Below is a small trained network, with its code and all its weights. Each question gives an input and a target symbol and asks what happens when units are switched off, that is, made to give their printed mean instead of their output.

import numpy as np


def w(rows, s, z=0):
    codes = np.array(rows[::2]) - 128.0
    scale = np.full(codes.shape[1], s)
    scale[-1] = z or s
    return codes * scale


def norm(h):
    return h / np.sqrt((h * h).mean(-1, keepdims=True) + 1e-5)


def f(y):
    return y / 2 * (1 + np.tanh(0.7978845608 * (y + 0.044715 * y**3)))


def softmax(a):
    e = np.exp(a - a.max(-1, keepdims=True))
    return e / e.sum(-1, keepdims=True)


def log_softmax(a):
    a = a - a.max(-1, keepdims=True)
    return a - np.log(np.exp(a).sum(-1, keepdims=True))


def net(x, mask):
    ids = ['αβγδεζηλμξστφψω'.index(c) for c in x.split()]
    T = len(ids)
    res = E[ids] + P[:T]
    u = 0
    for l in range(2):
        q, k, v = (norm(res) @ M[l].T for M in (Q, K, V))
        z = softmax(np.where(np.tri(T) > 0, q @ k.T / 2**0.5, -1e9)) @ v
        res = res + np.where(mask[u], z, O[l][:, -1]) @ O[l][:, :-1]
        u += 1
        y = f(norm(res) @ A[l][:, :-1].T + A[l][:, -1])
        res = res + np.where(mask[u : u + 8], y, B[l][:, -1]) @ B[l][:, :-1]
        u += 8
    return log_softmax(norm(res)[-1] @ U[:, :-1].T + U[:, -1])


Q, K, V, O, A, B = {}, {}, {}, {}, {}, {}
E = w([
[153,199,231,149,79,130,108,163,104],'α',
[143,101,124,160,144,46,186,224,148],'β',
[146,64,124,177,141,18,202,168,171],'γ',
[141,81,236,161,90,112,126,46,116],'δ',
[140,148,242,156,63,112,111,99,97],'ε',
[164,124,199,204,68,98,127,4,126],'ζ',
[177,228,210,186,64,136,114,165,130],'η',
[160,136,222,167,65,126,122,44,104],'λ',
[160,118,254,192,91,101,126,96,165],'μ',
[115,113,246,100,87,141,105,170,77],'ξ',
[161,179,177,161,42,122,89,94,83],'σ',
[113,71,237,125,81,113,113,61,76],'τ',
[154,151,195,152,67,126,126,71,78],'φ',
[151,106,102,186,137,23,197,184,161],'ψ',
[122,69,154,145,160,44,174,240,149],'ω',
],0.0025)
P = w([
[85,124,130,165,222,168,165,134,60],'0',
[60,127,113,146,10,143,102,144,133],'1',
[112,120,158,152,11,117,99,142,120],'2',
[29,176,76,92,163,165,93,104,151],'3',
[138,114,119,132,113,157,133,144,70],'4',
[36,196,105,51,91,127,47,91,217],'5',
[141,103,125,120,7,130,98,146,122],'6',
[5,157,48,110,116,192,95,124,166],'7',
[161,124,130,107,137,140,123,134,78],'8',
[70,173,54,18,96,157,42,90,226],'9',
[179,107,124,89,17,119,93,141,126],'10',
[188,148,112,43,211,136,100,102,97],'11',
[138,134,118,115,129,146,116,129,80],'12',
[153,116,141,120,46,132,113,147,91],'13',
],0.0027)
Q[0] = w([
[181,43,90,208,138,106,227,201,58],'0.h1',
[156,132,217,144,6,124,68,114,86],'0.h1',
],0.011)
K[0] = w([
[255,107,141,54,97,83,100,127,136],'0.h1',
[183,135,182,190,239,109,176,135,9],'0.h1',
],0.0092)
V[0] = w([
[54,55,168,50,122,114,103,123,66],'0.h1',
[125,180,163,90,133,177,107,254,121],'0.h1',
],0.0046)
O[0] = w([
[84,47,74,97,97,2,115,114,46,125],'0.h1',
[73,149,193,107,110,85,222,67,118,9],'0.h1',
],0.0069,0.0012)
A[0] = w([
[153,176,176,119,118,172,202,118,162,199],'0.n1',
[153,185,52,103,72,80,108,80,165,198],'0.n2',
[133,149,141,154,88,215,51,112,94,87],'0.n3',
[163,80,59,120,105,114,34,167,108,241],'0.n4',
[146,101,152,126,183,62,153,176,159,251],'0.n5',
[136,88,115,162,61,45,166,158,148,164],'0.n6',
[180,87,126,93,91,174,112,98,94,178],'0.n7',
[157,109,82,147,146,125,121,254,226,79],'0.n8',
],0.0048,0.0021)
B[0] = w([
[3,82,118,198,59,214,127,57,137,178],'0.n1',
[117,100,134,140,142,149,157,194,49,179],'0.n2',
[241,159,123,43,198,107,130,85,224,194],'0.n3',
[29,152,223,222,159,94,150,85,118,255],'0.n4',
[20,128,36,108,39,152,126,169,143,173],'0.n5',
[78,146,65,48,220,149,123,140,124,197],'0.n6',
[83,227,104,141,126,150,92,122,211,163],'0.n7',
[177,95,62,136,54,88,120,56,102,217],'0.n8',
],0.0037,0.0045)
Q[1] = w([
[160,168,236,138,129,162,99,111,169],'1.h1',
[105,216,254,100,157,146,93,48,147],'1.h1',
],0.0064)
K[1] = w([
[164,124,236,207,158,216,83,131,150],'1.h1',
[161,128,253,208,221,221,153,103,61],'1.h1',
],0.0056)
V[1] = w([
[74,28,207,221,137,143,152,162,204],'1.h1',
[4,34,72,145,56,156,195,165,104],'1.h1',
],0.0031)
O[1] = w([
[252,204,204,170,104,54,164,62,145,232],'1.h1',
[237,73,215,91,148,158,123,198,130,252],'1.h1',
],0.0044,0.0021)
A[1] = w([
[141,169,128,162,90,108,172,84,168,137],'1.n1',
[89,165,130,57,122,145,254,120,141,165],'1.n2',
[180,153,150,136,133,246,129,93,166,2],'1.n3',
[153,98,105,121,108,91,183,164,71,59],'1.n4',
[82,107,180,113,133,99,172,162,101,119],'1.n5',
[111,114,162,158,84,173,192,117,170,136],'1.n6',
[187,128,172,90,78,158,158,90,131,124],'1.n7',
[94,173,185,148,150,95,120,69,98,123],'1.n8',
],0.0071,0.0029)
B[1] = w([
[116,129,179,40,195,108,158,182,102,254],'1.n1',
[205,97,148,255,85,54,183,143,172,174],'1.n2',
[120,58,176,50,27,45,58,99,146,205],'1.n3',
[55,164,215,77,110,143,106,68,218,185],'1.n4',
[200,215,36,146,161,198,111,56,106,208],'1.n5',
[33,159,58,97,189,151,69,135,76,207],'1.n6',
[162,103,13,179,136,144,112,124,167,207],'1.n7',
[154,62,107,102,104,183,154,210,147,247],'1.n8',
],0.0043,0.004)
U = w([
[201,174,77,167,106,152,167,48,142,191],'α',
[180,120,82,198,117,175,216,130,157,255],'β',
[117,69,255,194,51,150,180,85,179,67],'γ',
[91,90,147,137,170,56,64,117,28,136],'δ',
[89,209,75,52,231,107,199,156,175,81],'ε',
[188,64,165,239,104,53,93,218,76,125],'ζ',
[20,139,64,186,92,115,192,158,150,157],'η',
[124,211,135,227,171,128,34,86,185,100],'λ',
[77,147,183,12,86,135,65,83,187,32],'μ',
[132,103,121,84,80,38,218,54,69,211],'ξ',
[141,106,112,58,182,221,165,244,99,106],'σ',
[56,134,166,103,197,64,133,203,95,185],'τ',
[155,214,115,82,185,207,96,51,51,149],'φ',
[176,45,42,128,53,183,65,162,145,36],'ψ',
[246,145,180,85,145,69,199,168,196,196],'ω',
],0.0085,0.0012)

Each question gives the input, a string of symbols that net reads in full, and the target symbol t.
The units are the heads (2 rows each of Q, K, V and O) and the neurons (one row each of A and B). Each row of codes is followed by its name. A weight is (code - 128) times the scale printed after its matrix; where a second scale follows, it is the last column's (O, A, B and U).
mask holds one flag per unit, layer by layer, with each layer's heads first. A switched-off unit (its flag False) gives its mean, the last column of its rows in O or B, instead of its output. The means were averaged over made-up inputs and are rounded, as every weight is.
A unit's drop is (log p(t) with every unit on - log p(t) with that unit switched off) / (log p(t) with every unit on - log p(t) with every unit switched off).
The circuit of an input: a set's keep is (log p(t) with only the set's units on - log p(t) with every unit switched off) / (log p(t) with every unit on - log p(t) with every unit switched off). Starting from the 12 units with the biggest drops (on a tie, the unit counted first), units are removed one at a time, each time the one whose removal leaves the highest keep (on an exact tie, the one counted first), for as long as the keep stays at least 0.8.
circuit, biggest first: the units of the circuit, biggest drop first
k most important neurons: the k neurons with the biggest drops, biggest first
k most important neurons of layer l: the k neurons of layer l with the biggest drops, biggest first
input ψ η ψ ψ, target η: 2 most important neurons => (1.n6, 1.n2)
input β ε ζ ζ ψ ξ ψ ψ μ η μ ε μ, target ψ: 3 most important neurons of layer 1 => (1.n7, 1.n6, 1.n3)
input ζ ε ε ε ε μ, target λ: circuit, biggest first => (0.h1, 0.n4)
input ψ γ δ ψ ψ ψ μ ψ β μ ψ, target β: 2 most important neurons => (1.n2, 0.n6)
input ψ ω ψ ψ ω ψ ε β, target ψ: circuit, biggest first => (1.h1, 0.n8)
input τ ξ ψ ζ, target δ: circuit, biggest first => (0.h1)
input ε τ ψ, target ε: 2 most important neurons => (0.n6, 1.n5)
input ζ ζ ζ ψ β ψ ψ λ σ μ σ λ γ, target σ: circuit, biggest first => (1.h1, 0.n6)
input μ ψ ζ τ ψ ζ ψ μ ψ β, target μ: 3 most important neurons of layer 0 => (0.n8, 0.n4, 0.n1)
input λ ζ ψ, target λ: 2 most important neurons of layer 0 => (0.n4, 0.n6)
input ψ ψ ψ ψ ψ ζ λ, target μ: circuit, biggest first => (0.h1, 1.n3, 1.n6)
input ε ψ μ, target φ: circuit, biggest first => (0.h1, 1.n5, 0.n6, 0.n8)
input η μ η ξ μ μ β μ, target γ: circuit, biggest first => (0.h1, 1.n2)
input η β μ ψ, target β: 4 most important neurons of layer 1 => (1.n2, 1.n5, 1.n1, 1.n3)
input ψ α ε ψ ε η ψ μ ψ φ φ μ, target μ: circuit, biggest first => (0.h1, 1.n3, 1.h1, 0.n4)
input φ γ ψ δ ε μ β η, target σ: most important neuron of layer 0 => (0.n4)
input ψ δ μ γ ψ τ ζ, target μ: circuit, biggest first => (0.h1, 1.n3, 1.n6)
input ζ μ ψ η ψ ζ ψ ζ α ζ ζ, target λ: 2 most important neurons => (0.n4, 0.n3)
input μ ψ ω ω ψ ψ μ, target ω: circuit, biggest first => (1.h1, 1.n1)
input ε μ ψ ζ, target φ: 2 most important neurons => (1.n5, 0.n8)
input μ φ ε μ δ ζ ε φ, target ω: 2 most important neurons => (0.n3, 0.n8)
input β μ δ ω ψ β ψ β ψ ψ δ ζ ψ ξ, target ψ: circuit, biggest first => (1.n7)
input ψ δ λ ζ η δ ω, target η: 3 most important neurons => (1.n6, 1.n2, 0.n1)
input ψ ψ μ ε ζ ζ ψ β ψ ψ δ, target μ: 2 most important neurons of layer 1 => (1.n3, 1.n1)
input μ ξ ζ τ β ψ τ σ ω μ ε ψ ψ β, target ψ: 2 most important neurons => (0.n8, 0.n4)
input ψ ψ α, target μ: 2 most important neurons => (1.n3, 1.n1)
input μ γ ψ ξ ξ ζ ζ μ ψ ζ μ, target ω: most important neuron => (0.n8)
input γ ε η ψ μ, target ε: circuit, biggest first => (1.h1, 0.n3, 1.n1)
